Below are the code and all the weights of a small trained network. Each question names an input and a class and asks about switching units off, where a switched-off unit gives its printed mean instead of its output.

import numpy as np


def w(rows, s, z=0):
    codes = np.array(rows[::2]) - 128.0
    scale = np.full(codes.shape[1], s)
    scale[-1] = z or s
    return codes * scale


def norm(h):
    return h / np.sqrt((h * h).mean(-1, keepdims=True) + 1e-5)


def f(y):
    return np.maximum(y, 0)


def log_softmax(a):
    a = a - a.max(-1, keepdims=True)
    return a - np.log(np.exp(a).sum(-1, keepdims=True))


def net(x, mask):
    res = np.array(x, float).reshape(1, 5) / 4 @ E
    u = 0
    for l in range(3):
        y = f(norm(res) @ A[l][:, :-1].T + A[l][:, -1])
        res = res + np.where(mask[u : u + 9], y, B[l][:, -1]) @ B[l][:, :-1]
        u += 9
    return log_softmax(norm(res)[-1] @ U[:, :-1].T + U[:, -1])


A, B = {}, {}
E = w([
[107,33,118],'x0',
[5,139,88],'x1',
[128,130,133],'x2',
[125,128,129],'x3',
[165,138,7],'x4',
],0.0029)
A[0] = w([
[137,187,185,97],'0.n0',
[177,136,17,4],'0.n1',
[138,7,162,106],'0.n2',
[129,22,68,124],'0.n3',
[106,1,151,97],'0.n4',
[114,41,92,93],'0.n5',
[59,135,87,29],'0.n6',
[145,243,75,113],'0.n7',
[51,153,87,79],'0.n8',
],0.0064,0.0036)
B[0] = w([
[114,157,57,197],'0.n0',
[143,88,3,201],'0.n1',
[156,180,121,230],'0.n2',
[134,252,118,246],'0.n3',
[131,240,121,228],'0.n4',
[96,215,122,197],'0.n5',
[126,59,98,160],'0.n6',
[89,205,115,253],'0.n7',
[176,43,104,198],'0.n8',
],0.0053,0.0025)
A[1] = w([
[114,115,183,6],'1.n0',
[77,63,113,86],'1.n1',
[64,133,231,73],'1.n2',
[105,140,224,148],'1.n3',
[63,65,91,203],'1.n4',
[109,84,213,62],'1.n5',
[214,145,140,79],'1.n6',
[151,106,90,26],'1.n7',
[105,164,255,118],'1.n8',
],0.0065,0.0016)
B[1] = w([
[147,140,81,139],'1.n0',
[133,90,156,153],'1.n1',
[144,128,30,203],'1.n2',
[145,138,2,211],'1.n3',
[172,43,250,196],'1.n4',
[179,138,46,152],'1.n5',
[146,77,181,221],'1.n6',
[121,142,107,144],'1.n7',
[120,127,17,252],'1.n8',
],0.0053,0.0025)
A[2] = w([
[155,176,126,172],'2.n0',
[156,202,148,140],'2.n1',
[137,71,141,171],'2.n2',
[112,168,150,112],'2.n3',
[121,208,97,104],'2.n4',
[155,158,109,166],'2.n5',
[1,157,138,252],'2.n6',
[181,54,197,220],'2.n7',
[174,124,99,183],'2.n8',
],0.0069,0.0028)
B[2] = w([
[85,100,162,231],'2.n0',
[98,116,195,219],'2.n1',
[139,64,169,147],'2.n2',
[107,181,133,149],'2.n3',
[87,115,151,254],'2.n4',
[54,93,160,230],'2.n5',
[218,133,254,230],'2.n6',
[153,13,158,170],'2.n7',
[82,83,137,228],'2.n8',
],0.0053,0.004)
U = w([
[132,129,2,113],'0',
[114,214,198,93],'1',
[122,100,138,252],'2',
[196,24,173,51],'3',
],0.0099,0.0033)

Each question gives the input, the list of numbers given to net, and the class t.
The units are the neurons (one row each of A and B). Each row of codes is followed by its name. A weight is (code - 128) times the scale printed after its matrix; where a second scale follows, it is the last column's (A, B and U).
mask holds one flag per neuron, layer by layer. A switched-off neuron (its flag False) gives its mean, the last column of its row in B, instead of its output. The means were averaged over made-up inputs and are rounded, as every weight is.
A unit's drop is (log p(t) with every unit on - log p(t) with that unit switched off) / (log p(t) with every unit on - log p(t) with every unit switched off).
The circuit of an input: a set's keep is (log p(t) with only the set's units on - log p(t) with every unit switched off) / (log p(t) with every unit on - log p(t) with every unit switched off). Starting from the 12 units with the biggest drops (on a tie, the unit counted first), units are removed one at a time, each time the one whose removal leaves the highest keep (on an exact tie, the one counted first), for as long as the keep stays at least 0.8.
units of the circuit, in order: the units of the circuit, biggest drop first
most important unit: the unit with the biggest drop
top k neurons: the k neurons with the biggest drops, biggest first
k most important neurons of layer l: the k neurons of layer l with the biggest drops, biggest first
drop of u: that unit's drop, to one decimal
input [4,7,-5,-7,-2], class 3: units of the circuit, in order => (0.n8; 1.n4; 0.n7)
input [-4,7,-5,5,-7], class 0: most important unit => 1.n2
input [-6,-7,-6,6,-8], class 0: top 4 neurons => (1.n8; 1.n3; 2.n6; 0.n3)
input [8,-7,3,-5,6], class 1: units of the circuit, in order => (0.n3; 0.n5; 1.n8)
input [7,7,-1,5,-1], class 1: top 2 neurons => (0.n4; 0.n3)
input [5,8,-3,3,-3], class 3: 2 most important neurons of layer 0 => (0.n8; 0.n7)
input [8,6,-5,-2,-2], class 1: top 3 neurons => (0.n4; 0.n3; 0.n5)
input [7,-6,1,-2,-1], class 1: top 2 neurons => (0.n4; 0.n3)
input [8,-8,7,3,-8], class 0: top 3 neurons => (1.n8; 1.n3; 2.n6)
input [8,5,-1,2,-1], class 1: top 2 neurons => (0.n4; 0.n3)
input [8,-8,5,-8,2], class 1: top 2 neurons => (0.n3; 0.n4)
input [5,-3,0,0,-4], class 1: top 2 neurons => (0.n4; 0.n2)
input [6,6,5,-5,4], class 1: top 2 neurons => (0.n3; 0.n5)
input [-7,1,6,0,-8], class 0: most important unit => 1.n8
input [8,4,8,6,6], class 1: 3 most important neurons of layer 0 => (0.n3; 0.n5; 0.n4)
input [6,5,-3,-2,-3], class 1: top 2 neurons => (0.n4; 2.n6)
input [5,8,-3,2,1], class 3: 2 most important neurons of layer 1 => (1.n4; 1.n1)
input [-3,8,-3,2,4], class 3: drop of 0.n8 => 0.2
input [-4,-2,-4,7,-5], class 0: drop of 0.n3 => 0.1
input [2,5,-1,-6,-8], class 0: drop of 0.n4 => 0.0
input [-5,8,-5,0,-5], class 3: drop of 0.n5 => 0.1
input [-1,-4,-5,-1,-5], class 0: most important neuron of layer 0 => (0.n1)
